In the rows, zero is written as 128.
Each row of numbers stands for one element and depends on some of the facts below. Use the named rows to name the rest.

Some rows with their names:
[ 96  73 127 168  82 102  43 150  76 119 111  64 153 135 185 135 112 150
  90 149 146 179  92  80 139 141 138 170 119 149 107 101  97 172 134  91
 138 104 121 129  81]: q_696
[163 137 140 161 126 136 202 116 166 110 147 163 211 135 188 126 166 131
 100 169 123  98 178 125 112 150 129  80 110 175 129  90  78 147  97 137
  92 149  97  38  85]: q_98
[127  76 119 151  79 133  61 101 129 135 100  88 120 153 163 132 111 187
 113 165 136 133 121  96 147 120 133 177 112 144 142 135  82 150 165  79
 129 119 107 138 133]: q_790
[136 139 100 118 107 100  57  79  88 159 125  84  95 140 181 119 176 190
 142 109 189 143 103 149 135 129 126 131  76 133 143 122  89 169 184  81
 148 131 102 134 128]: q_134
[ 95 144  77 121 146 167 137 119 112  64 141 134 161 154 187 100 123 113
 108 128 179 104 164 136 113 144 120 127  91 189 164 110 115 103 123 131
 136 153 145 120  92]: q_753
[ 64  75  22  74 128 197 123 122 168 122 131 121 133 123 150  87 110  91
  94 135 141 110 142 142  92 165 110 156  77 183 136 154 171  87  82 140
 118 114 186 114 111]: q_511
[ 89  91 125 131  76 114  94 144 118 206 149  95  79 134 121 126 149 198
 112 156  91 122 106  91 137 138 126 168  96 117 108  65  37 169 139 112
 150  85 174  94 151]: q_727
[108 101 123 148  90 121  87 130  96 155 106  88  85 152 172 126 127 180
 113 143 143 141 111 109 158 133 131 172 110 141 127  95  81 162 156  86
 158 110 136 113 108]: q_812
[134 117 115 132 159 168  92 113 119  84 172 114 200 138 125 117 100 143
 118 189  98 119 183  67  92 170 126 158 109 125 195 125 136  68 144 149
 147 173 112 179 146]: q_243
[133 123 105 120  87  91  61 122  88 186 103  48 108  97 145 126 178 187
 127 151 153 135  76  85 146 130 119 152 115 128 113  92  90 175 154 139
 114  98 123 125 103]: q_269
[120 105 111 152  92 117  93 115 103 164 112 100  89 147 159 124 118 187
 113 147 145 136 113 111 153 135 125 167  98 139 138  96  92 161 160  80
 167 111 125 116 115]: q_744
[135 155  93  92 146 162 131 110 115 110 138 127 160 104 152 108 155 104
 131 129 145 124 133 127 104 146 126 123 115 147 127 114 121 107 135 169
 110 150 136 123 121]: q_599
[123  98 116 165 102 119 117 128  97 161  85  90  69 131 162 130 114 174
 114 136 167 139 117 116 154 136 132 189 131 150 138  92 126 162 156  95
 174 111 142 104  69]: q_934
[110 128 105 122 138 169 145 126 125  85 149 163 166 141 181 110 125  99
 106 142 133 142 163 120 109 155 132 127  99 172 135 114 121 102 123 127
 136 144 118 105 107]: q_222
[106 133  97 112 139 167 143 108 120  60 149 146 173 176 174 115 126 127
 119 139 166  84 167 138 106 128 119 140  85 172 161 124 105 102 142 128
 132 162 144 136 126]: q_280
[151 130 135 145 136 145 185 117 154  93 150 172 198 141 195 124 157 117
 102 155 129 113 176 131  96 156 126  95  98 168 134  94  76 137 104 132
 112 149 108  61  96]: q_839
[ 98 125 107 164 107  96 106 125  78 143 108  81  88 151 184 127 134 187
 123 131 197 119 114 123 145 126 118 176  93 160 160  82 119 174 150  88
 171 112 149 108  64]: q_317
[155 107 123 128 106 124  82 101  95 167 105  93  89 138 157 141 154 172
 131 122 157 131  87 136 132 128 131 157 125 109 104 107 108 166 169  99
 134 119 141 118 116]: q_840

Facts:
q_106: λ q_913; μ kazar
q_127: λ q_656; μ sude
q_134: ζ q_926; μ kazar
q_141: λ q_852; ζ q_240; μ kazar
q_142: μ kazar
q_148: μ sude
q_180: ζ q_833; μ kazar
q_20: λ q_416; ζ q_148; μ kazar
q_202: μ sude
q_212: μ kazar
q_215: λ q_591; μ kazar
q_222: λ q_982; ζ q_301; μ sude
q_228: ζ q_393; μ sude
q_236: λ q_880; μ kazar
q_240: μ sude
q_243: λ q_834; ζ q_900; μ sude
q_246: λ q_816; μ kazar
q_25: λ q_346; μ sude
q_252: λ q_888; ζ q_852; μ kazar
q_253: λ q_215; μ sude
q_259: ζ q_82; μ kazar
q_269: ζ q_141; μ kazar
q_271: μ kazar
q_275: λ q_280; μ kazar
q_276: μ kazar
q_279: λ q_876; ζ q_744; μ kazar
q_280: λ q_760; ζ q_820; μ sude
q_284: μ sude
q_285: ζ q_79; μ sude
q_293: λ q_476; μ sude
q_3: μ kazar
q_301: ζ q_954; μ sude
q_304: λ q_252; μ sude
q_317: ζ q_816; μ sude
q_326: λ q_279; μ kazar
q_34: λ q_517; μ kazar
q_343: ζ q_592; μ sude
q_346: λ q_751; ζ q_727; μ sude
q_350: ζ q_389; μ sude
q_36: λ q_570; ζ q_61; μ sude
q_361: ζ q_343; μ sude
q_373: ζ q_696; μ kazar
q_383: μ kazar
q_385: λ q_994; ζ q_215; μ kazar
q_389: λ q_820; ζ q_677; μ kazar
q_390: ζ q_580; μ kazar
q_393: λ q_593; ζ q_964; μ kazar
q_406: λ q_127; ζ q_7; μ sude
q_416: λ q_61; ζ q_212; μ sude
q_42: λ q_645; μ sude
q_424: λ q_493; μ sude
q_43: μ sude
q_435: λ q_641; ζ q_724; μ sude
q_437: ζ q_669; μ sude
q_452: λ q_903; ζ q_406; μ sude
q_460: λ q_36; μ kazar
q_461: λ q_435; μ kazar
q_466: λ q_813; μ sude
q_474: ζ q_593; μ sude
q_476: λ q_424; μ kazar
q_48: ζ q_740; μ kazar
q_491: λ q_259; ζ q_252; μ sude
q_493: λ q_890; ζ q_243; μ sude
q_494: λ q_839; ζ q_452; μ sude
q_501: ζ q_739; μ kazar
q_509: μ sude
q_510: μ sude
q_511: λ q_986; μ sude
q_517: λ q_393; ζ q_284; μ sude
q_528: λ q_228; μ sude
q_549: ζ q_222; μ sude
q_565: λ q_626; ζ q_818; μ sude
q_570: λ q_867; μ kazar
q_580: μ sude
q_585: μ sude
q_586: ζ q_435; μ sude
q_591: λ q_293; ζ q_888; μ kazar
q_592: λ q_882; ζ q_517; μ sude
q_593: λ q_243; ζ q_633; μ kazar
q_599: λ q_647; μ kazar
q_604: ζ q_383; μ kazar
q_61: λ q_34; ζ q_840; μ sude
q_615: λ q_623; μ sude
q_623: λ q_511; μ sude
q_626: λ q_528; ζ q_510; μ kazar
q_627: ζ q_276; μ kazar
q_633: λ q_406; ζ q_791; μ kazar
q_641: λ q_491; μ kazar
q_645: λ q_326; μ kazar
q_647: λ q_240; μ kazar
q_656: λ q_791; ζ q_751; μ kazar
q_658: μ sude
q_662: μ kazar
q_669: λ q_383; ζ q_202; μ kazar
q_677: ζ q_549; μ kazar
q_683: ζ q_72; μ kazar
q_696: ζ q_42; μ sude
q_7: μ kazar
q_714: μ kazar
q_72: μ kazar
q_724: μ kazar
q_727: μ sude
q_729: μ sude
q_730: λ q_509; ζ q_714; μ sude
q_732: λ q_753; μ kazar
q_736: λ q_9; μ kazar
q_739: λ q_732; ζ q_269; μ sude
q_740: ζ q_346; μ kazar
q_744: ζ q_604; μ sude
q_749: λ q_275; μ kazar
q_751: λ q_389; μ kazar
q_753: λ q_592; ζ q_228; μ sude
q_760: μ kazar
q_777: ζ q_790; μ kazar
q_779: λ q_886; ζ q_142; μ kazar
q_788: λ q_599; ζ q_942; μ kazar
q_79: ζ q_36; μ sude
q_790: ζ q_493; μ sude
q_791: λ q_826; ζ q_938; μ kazar
q_806: λ q_20; ζ q_934; μ sude
q_810: λ q_875; μ kazar
q_812: μ sude
q_813: λ q_461; μ sude
q_815: λ q_452; ζ q_437; μ kazar
q_816: λ q_25; ζ q_494; μ kazar
q_818: ζ q_910; μ sude
q_82: λ q_633; μ kazar
q_820: ζ q_658; μ sude
q_826: λ q_253; μ sude
q_83: λ q_739; μ kazar
q_833: μ kazar
q_834: λ q_954; μ sude
q_839: λ q_869; ζ q_390; μ sude
q_840: ζ q_271; μ kazar
q_852: λ q_669; μ sude
q_858: ζ q_476; μ sude
q_862: λ q_812; μ kazar
q_867: μ sude
q_869: λ q_98; μ kazar
q_875: λ q_806; μ sude
q_876: λ q_779; μ sude
q_880: μ kazar
q_882: ζ q_585; μ sude
q_886: λ q_7; μ kazar
q_888: λ q_910; ζ q_43; μ sude
q_890: λ q_862; μ kazar
q_9: λ q_83; ζ q_246; μ kazar
q_900: ζ q_626; μ kazar
q_903: λ q_627; μ sude
q_909: λ q_202; μ sude
q_910: λ q_662; μ sude
q_911: ζ q_976; μ kazar
q_913: μ sude
q_926: λ q_460; μ sude
q_93: λ q_82; ζ q_839; μ sude
q_934: ζ q_890; μ sude
q_938: μ sude
q_939: ζ q_565; μ sude
q_942: μ kazar
q_954: λ q_93; ζ q_730; μ sude
q_964: λ q_304; ζ q_9; μ sude
q_976: ζ q_806; μ sude
q_979: ζ q_591; μ sude
q_98: λ q_964; μ sude
q_982: λ q_494; ζ q_662; μ kazar
q_986: λ q_141; μ kazar
q_989: λ q_565; μ kazar
q_994: λ q_615; μ kazar

Which element is each row?
No name comes twice in this set of rows, the named rows included.
[123 121 140 133 134 148 158 132 135  92 165 164 223 158 180 130 164 104
  83 154 123 109 165 117  84 152 130  94  92 160 115  98  59 143 100 128
 110 143 126  73 124] | q_888
[153 133 106  84 138 179 104 100 144  92 126 131 182 113 155 113 138 111
 126 164 129 112 140 115 121 136 138 126 133 141 129 161 119  85 141 161
  87 157 102 148 148] | q_626
[168 100 127 117  94 122  37  88 113 155  98  82 109 133 158 135 148 179
 131 153 147 146  95 113 147 122 131 163 129 118 115 155 106 155 178  93
 112 127  96 142 132] | q_900
[127 183  86 108 181 140  77 159  42  57 182  67 179 135 156 106 165  73
 119  88 177 127 129 110 123 172 127 126 122 167 138  58  78 102 142 185
 141 170 153 116  31] | q_20
[192 158 140 137 142 132 179  98 150 123 136 156 205  95 170 130 200 111
 112 152 139 103 154 143 102 145 125  73 124 151 114 113 103 152 117 158
  77 151  94  54  92] | q_869
[ 85 136 114 138 166 132 150 102  76  71 172 138 200 120 150 120 115 149
 115 158 165 117 171 102  36 158 109 143  74 120 209 104 211 115 121 127
 151 167 141 179 147] | q_93
[113 152 126 105 160 147 162 101  85 107 137 166 174  64 131 130 131 129
 142 145 145 129 145 110  37 145 111 123 109  86 154 111 246 121 123 153
 123 151 151 184 173] | q_633
[111 123 114 145 169 155 139 115  94  85 169 161 183 112 142 126  96 129
 115 160 117 153 174  94  59 177 125 147  90 109 189 102 203 102 121 129
 167 160 134 169 134] | q_954
[122 128 114 103  95  94  73 117  88 194 137  57 100 117 128 130 198 193
 133 128 145  99  83 112 135 131 121 143 100 113 112  82  54 183 159 130
 120 109 154 101 140] | q_740
[140  89 113 164  90 125  97  93 112 124  83  66 111 180 175 138 112 213
 124 166 189  87 120 123 157  99 119 197 129 155 159 140 112 150 176  73
 141 132 123 137 101] | q_939
[161 110 108 119  93 115  37  79  96 127  97  48 134 141 176 130 161 190
 133 143 185 113  93 134 149 112 129 157 114 133 137 162 102 168 182  89
 102 141  92 155 123] | q_777
[115 102 119 131 101  90  18 120  49 115 110  30 162 114 186 137 159 154
 111 125 196 157  72 111 130 132 135 151 117 146 108 136 126 181 150 105
 107 133 103 143  74] | q_373
[138  63 128 139  82 145  68 116 136 168 102 115 100 133 154 133 105 182
 111 179  93 166 126  88 155 137 141 173 127 131 107 134  82 143 158  82
 143 103 107 121 144] | q_510

The same elements again, as new rows of numbers:
Known rows:
[115 123 126 112 114 126 136 122 133 126 132 132 128 133 136 136 136 127
 130 126 136 128 131 130 117 134 124 135 119 124 119 109 130 109 124 133
 138 117 120 119  87]: q_903
[154 160 178  83 159 152 126  93 124 122 119 130 126 183 149 129 130  99
 107 142 136 170 129 118 146 135 123 134 117 123 136 114 119 109 125 151
 120 251 108 113  93]: q_141
[147 161 164  83 158 151 126  96 123 124 122 127 127 174 147 133 111 102
 114 127 137 156 130 118 129 137 123 135 118 123 125 117 126 109 126 108
 121 207 107 118  99]: q_383
[116 128 125 115 116 125 126  98 120 126 184 149 128 142 128 136 149 137
 125 125 134 127 133 142 117 133 123 128 118 122 118 103 120 116 123  78
 157 131 111 116 173]: q_875
[118 121 127  89 132 125 130 119 125 129 132 131 128 155 140 143  95 109
 127 125 136 157 128 120 116 131 128 135 119 124 129 123 133 109 125  83
 124 112 111 121 111]: q_275
[115 120 130  94 117 124 132 123 130 130 134 132 128 149 141 139  95 114
 112 128 135 169 128 120 116 130 137 135 117 124 135 118 129 109 127  95
 124 111 121 118  96]: q_259
[114 131 124 102 124 125 126  96 120 126 199 151 128 160 126 135 160 140
 130 133 134 126 132 139 116 135 122 127 118 123 122 114 121 118 121  81
 167 149 119 116 215]: q_806
[119 147 120 145 116 129 156 129 123 163 123 152 129 131 168 139 110 119
 133 123 201 134 136 120 123 133 143 171 118 122 147 142 118 109 124 245
 174 117 163 188  76]: q_293
[111 157 124  84 111 123 133 152 142 132 133 149 124 133 151 135 126 171
 107 149 132 153 130 119 122 135 125 137 117 123 116 122 119 109 149 167
 170 103 113 117 160]: q_882
[118 121 127  90 133 125 130 119 125 129 133 131 128 155 141 143  94 109
 127 125 136 157 129 119 116 131 128 135 118 124 130 124 133 109 126  85
 124 112 111 123 108]: q_760
[119 115 125  86 116 124 126 127 140 119 152 141 129 146 147 147 177 116
 186 124 137 125 131 117 160 135 123 146 161 142 115 151 153 112 125 157
 151 149 126 176  87]: q_888
[117 120 126  93 128 125 127 110 125 127 133 139 131 160 140 137  97 108
 113 125 135 163 128 119 120 129 136 134 118 124 137 128 124 112 126 107
 125 119 124 117  97]: q_48
[115 138 125 106 115 129 138 123 129 127 132 130 127 133 134 137 134 122
 144 125 138 127 132 128 116 136 124 135 120 123 118 114 135 109 124 124
 139 126 112 123 102]: q_148
[116 120 127  93 124 124 128 112 126 127 133 136 130 159 139 136  97 109
 113 127 135 165 127 119 117 129 136 134 119 124 137 124 126 111 126 103
 124 114 122 117 102]: q_815
[119 128 125 127 115 146 127 108 137 123 143 131 128 124 162 137 122 146
 142 125 136 130 132 138 115 130 131 134 118 122 116  98 140 123 127 158
 131 109 108 128 137]: q_730
[118 120 126  96 127 124 127 110 124 127 132 137 131 156 141 137  95 108
 114 126 136 161 128 119 119 130 136 135 118 124 135 123 124 111 126  98
 124 115 121 120  95]: q_180
[115 121 125 116 114 125 133 114 133 126 133 150 128 132 136 135 143 127
 117 130 136 131 130 127 127 132 125 133 118 123 122 114 121 109 124 156
 146 125 133 118  86]: q_939
[148 116 124 116 117 133 125 109 146 116 174 132 137 123 177 139 149 144
 179 122 136 127 131 120 133 130 135 135 140 124 113 100 157 131 141 175
 136 110 108 179 126]: q_222

Name these rows:
No name comes twice in this set of rows, the named rows included.
[119 121 125  92 151 124 126  98 120 132 180 136 129 171 127 142  99 114
 122 124 134 138 129 130 116 130 123 130 118 123 125 118 124 118 125  76
 126 123 109 119 194] | q_810
[169 160 182  84 152 152 126  93 125 122 118 130 126 171 154 130 124  99
 106 131 137 163 128 118 153 134 124 136 116 123 124 103 119 109 141 117
 120 240 106 113  86] | q_986
[116 134 122 129 115 127 149 130 131 143 127 137 128 131 157 137 120 122
 131 124 166 133 132 123 118 134 132 149 118 123 132 127 120 109 125 201
 155 115 144 150  79] | q_812
[146 133 125  99 151 149 127 109 126 125 135 128 129 129 163 148  93 120
 151 123 136 155 130 126 114 130 132 134 119 122 118 100 149 124 131  97
 123 109 107 170 177] | q_714

Now the same elements, written a new way:
Some rows with their names:
[106 106  89  86 117 122 201 181 176 192 137 117 116 158]: q_253
[115 114 154  71 126 124 216 195 207 173 149 138 150 166]: q_591
[143 133 111 117 138 132 133 123 137 131 140 123 142 119]: q_979
[108 121 144 135 111 127 107 116 111 102 121 131 133 129]: q_461
[140 133 111 113 136 130 129 116 132 122 143 123 153 115]: q_435
[120 122  93 126 117 129 113 108 114 116 129 115 131 120]: q_25
[143 133 111 117 137 131 134 122 137 130 139 123 142 119]: q_939
[103 123 142 135 106 122 103 112 113 103 126 126 138 128]: q_7
[144 133 111 116 137 130 135 123 137 130 139 124 142 120]: q_696
[137 131 155 128 137 136 124 139 130 111 146 149 146 134]: q_777
[128 132 159 126 130 128 124 128 130 110 133 138 144 129]: q_788
[131 117  85 132 125 142 113 125 109 121 142 127 123 130]: q_510
[149 123 138 131 148 156 109 153 116  98 176 171 158 143]: q_626
[162 121 132 135 158 168 109 169 114  98 194 186 158 152]: q_900
[110 121 143 139 113 126 113 124 114 111 118 130 122 133]: q_142
[138 143 113 116 127 123 123 108 147 131 155 108 153 116]: q_36
[109 121 145 138 111 127 110 119 113 105 120 131 128 131]: q_570
[112 125  97 117 135 109 174 174 149 212 130 121  97 147]: q_127

Rows to name:
No name comes twice in this set of rows, the named rows included.
[ 91 103 137  91 109 122 198 189 179 172 130 132 123 168] | q_215
[138 136 109 111 134 127 126 111 134 121 148 119 158 115] | q_753
[126 134 160 120 131 125 120 122 130 104 140 139 160 124] | q_279
[125 139 162 128 124 122 122 121 143 119 139 129 146 129] | q_840
[187 114 119 150 106 190 137 106 172  86 100 102  65 139] | q_964
[148  97 148 165  93 181 122 119 133  68  76 126  54 152] | q_662
[105 142 152 155 143  94 141 173 119 208 116 141  84 146] | q_82
[135 180 178 178 179  82 111 159 107 218 130 151  94 124] | q_593
[145 152 148 129 197  83 193 173 119 227  58 147  80 105] | q_954
[131 125 175 109 145 121 154 130 129 104  90 147 147 114] | q_389

